Below is a small trained network, with its code and all its weights. Each question gives an input and a target symbol and asks what happens when units are switched off, that is, made to give their printed mean instead of their output.

import numpy as np


def w(rows, s, z=0):
    codes = np.array(rows[::2]) - 128.0
    scale = np.full(codes.shape[1], s)
    scale[-1] = z or s
    return codes * scale


def norm(h):
    return h / np.sqrt((h * h).mean(-1, keepdims=True) + 1e-5)


def f(y):
    return np.maximum(y, 0)


def softmax(a):
    e = np.exp(a - a.max(-1, keepdims=True))
    return e / e.sum(-1, keepdims=True)


def log_softmax(a):
    a = a - a.max(-1, keepdims=True)
    return a - np.log(np.exp(a).sum(-1, keepdims=True))


def net(x, mask):
    ids = ['ΘΞΠΦΩαβγδεηλμστ'.index(c) for c in x.split()]
    T = len(ids)
    res = E[ids] + P[:T]
    r = norm(res)
    for j in range(3):
        rows = slice(2 * j, 2 * j + 2)
        q, k, v = (r @ M[0][rows].T for M in (Q, K, V))
        z = softmax(np.where(np.tri(T) > 0, q @ k.T / 2**0.5, -1e9)) @ v
        o = O[0][rows]
        res = res + np.where(mask[j], z, o[:, -1]) @ o[:, :-1]
    y = f(norm(res) @ A[0][:, :-1].T + A[0][:, -1])
    res = res + np.where(mask[3:15], y, B[0][:, -1]) @ B[0][:, :-1]
    return log_softmax(norm(res)[-1] @ U[:, :-1].T + U[:, -1])


Q, K, V, O, A, B = {}, {}, {}, {}, {}, {}
E = w([
[87,128,117,100,88],'Θ',
[151,181,92,119,105],'Ξ',
[115,117,179,101,96],'Π',
[109,67,210,132,179],'Φ',
[123,143,139,88,91],'Ω',
[5,159,77,221,204],'α',
[81,110,138,81,91],'β',
[104,92,167,136,100],'γ',
[165,131,178,173,142],'δ',
[124,135,136,129,75],'ε',
[178,162,144,165,96],'η',
[120,134,137,129,75],'λ',
[90,125,106,48,140],'μ',
[68,79,167,60,160],'σ',
[134,169,122,82,111],'τ',
],0.019)
P = w([
[105,178,128,141,37],'0',
[120,102,70,157,29],'1',
[166,223,168,118,90],'2',
[56,209,155,157,38],'3',
[160,25,9,174,43],'4',
[182,253,151,62,173],'5',
],0.011)
Q[0] = w([
[141,92,109,116,114],'head 0',
[166,146,150,88,150],'head 0',
[181,119,157,98,123],'head 1',
[181,108,130,88,120],'head 1',
[214,41,81,109,55],'head 2',
[254,109,179,13,129],'head 2',
],0.029)
K[0] = w([
[105,141,157,128,93],'head 0',
[170,86,130,104,93],'head 0',
[102,118,78,172,149],'head 1',
[133,107,92,140,167],'head 1',
[25,189,120,202,152],'head 2',
[94,29,2,214,126],'head 2',
],0.031)
V[0] = w([
[108,163,93,177,230],'head 0',
[252,125,183,33,122],'head 0',
[27,165,125,188,108],'head 1',
[214,92,171,39,80],'head 1',
[80,152,53,34,156],'head 2',
[158,235,25,190,110],'head 2',
],0.03)
O[0] = w([
[87,170,130,35,156,1],'head 0',
[165,1,47,160,59,19],'head 0',
[106,210,137,102,188,223],'head 1',
[169,72,117,221,106,164],'head 1',
[34,123,231,102,62,154],'head 2',
[203,117,236,95,169,90],'head 2',
],0.021,0.016)
A[0] = w([
[79,247,144,34,203,168],'neuron 0',
[75,183,153,158,81,123],'neuron 1',
[124,122,76,144,138,96],'neuron 2',
[94,181,81,178,116,104],'neuron 3',
[116,84,210,69,78,150],'neuron 4',
[62,142,13,127,133,132],'neuron 5',
[100,154,141,170,189,56],'neuron 6',
[201,81,86,44,165,99],'neuron 7',
[157,122,1,92,214,254],'neuron 8',
[190,175,196,112,158,83],'neuron 9',
[163,182,96,158,43,171],'neuron 10',
[25,171,61,116,117,95],'neuron 11',
],0.023,0.004)
B[0] = w([
[99,179,229,25,133,250],'neuron 0',
[89,161,187,157,151,229],'neuron 1',
[94,148,103,113,94,173],'neuron 2',
[136,131,119,164,186,197],'neuron 3',
[69,127,68,80,51,229],'neuron 4',
[114,64,134,51,202,217],'neuron 5',
[135,159,108,136,153,166],'neuron 6',
[137,160,220,175,96,158],'neuron 7',
[83,208,121,93,2,241],'neuron 8',
[155,129,74,69,188,216],'neuron 9',
[105,109,137,114,171,195],'neuron 10',
[192,65,162,53,125,208],'neuron 11',
],0.041,0.014)
U = w([
[103,244,180,73,211,58],'Θ',
[216,102,184,2,124,89],'Ξ',
[129,124,65,192,161,248],'Π',
[110,115,9,46,137,133],'Φ',
[192,61,170,183,130,252],'Ω',
[144,166,138,115,161,51],'α',
[75,176,153,235,227,118],'β',
[86,245,46,180,187,69],'γ',
[199,241,99,126,35,71],'δ',
[191,140,115,147,192,233],'ε',
[235,144,164,132,119,178],'η',
[195,138,106,147,210,244],'λ',
[33,130,175,150,64,123],'μ',
[82,23,148,111,237,99],'σ',
[206,44,150,59,41,74],'τ',
],0.0096,0.0034)

Each question gives the input, a string of symbols that net reads in full, and the target symbol t.
The units are the heads (2 rows each of Q, K, V and O) and the neurons (one row each of A and B). Each row of codes is followed by its name. A weight is (code - 128) times the scale printed after its matrix; where a second scale follows, it is the last column's (O, A, B and U).
mask holds one flag per unit, heads first, then neurons. A switched-off unit (its flag False) gives its mean, the last column of its rows in O or B, instead of its output. The means were averaged over made-up inputs and are rounded, as every weight is.
A unit's drop is (log p(t) with every unit on - log p(t) with that unit switched off) / (log p(t) with every unit on - log p(t) with every unit switched off).
The circuit of an input: a set's keep is (log p(t) with only the set's units on - log p(t) with every unit switched off) / (log p(t) with every unit on - log p(t) with every unit switched off). Starting from the 12 units with the biggest drops (on a tie, the unit counted first), units are removed one at a time, each time the one whose removal leaves the highest keep (on an exact tie, the one counted first), for as long as the keep stays at least 0.8.
circuit, biggest first: the units of the circuit, biggest drop first
unit that matters most: the unit with the biggest drop
k most important neurons: the k neurons with the biggest drops, biggest first
which heads matter: for each layer, one digit per head in row order, 1 if its drop is at least 0.15 and else 0, layers parted by /
input μ η λ Φ δ, target Φ: unit that matters most -> head 2
input Ξ μ Ξ μ μ Ξ, target μ: circuit, biggest first -> head 2; head 1; neuron 0
input σ δ Φ η, target Φ: 2 most important neurons -> neuron 5; neuron 8
input Ξ τ Θ, target τ: which heads matter -> 101
input Ω Ω Φ Θ, target Φ: circuit, biggest first -> head 2; neuron 5
input μ Θ Π β, target Π: circuit, biggest first -> head 1; head 2; neuron 0
input μ η Π σ, target Π: circuit, biggest first -> head 1; head 2; neuron 0
input Φ δ Ξ Ω, target Ξ: circuit, biggest first -> head 2; head 0
input μ δ Ω, target δ: which heads matter -> 001
input μ μ μ Ξ Θ, target Ξ: circuit, biggest first -> head 2; neuron 1
input ε Π Ξ δ Φ, target δ: circuit, biggest first -> head 2; neuron 8; neuron 0
input Φ λ λ, target λ: circuit, biggest first -> head 2; head 0; neuron 0; neuron 8
input Ξ σ μ Φ μ, target Φ: 3 most important neurons -> neuron 8; neuron 5; neuron 0
input δ μ μ τ Ω λ, target Ω: which heads matter -> 100
input μ γ η δ μ δ, target μ: circuit, biggest first -> head 2; head 1; neuron 0
input Ξ Φ δ δ Φ μ, target Φ: circuit, biggest first -> head 2; head 1
input γ τ μ Φ, target μ: which heads matter -> 101
input ε Π δ, target Π: circuit, biggest first -> head 0; head 2; neuron 0
input σ μ Π Ω, target Π: unit that matters most -> head 1
input η μ δ Ξ μ, target Ξ: which heads matter -> 011
input δ Θ δ Ω μ, target Ω: which heads matter -> 111
input Ω Φ Φ μ Φ Ξ, target Φ: which heads matter -> 001
input μ σ Ξ μ μ, target μ: which heads matter -> 011
input μ Φ σ σ δ, target σ: which heads matter -> 001
input λ Ω δ Ξ Φ Π, target Φ: which heads matter -> 001
input μ μ μ μ δ σ, target δ: most important neuron -> neuron 8
input μ β Θ, target β: which heads matter -> 100
input Θ Π λ μ γ μ, target γ: which heads matter -> 101
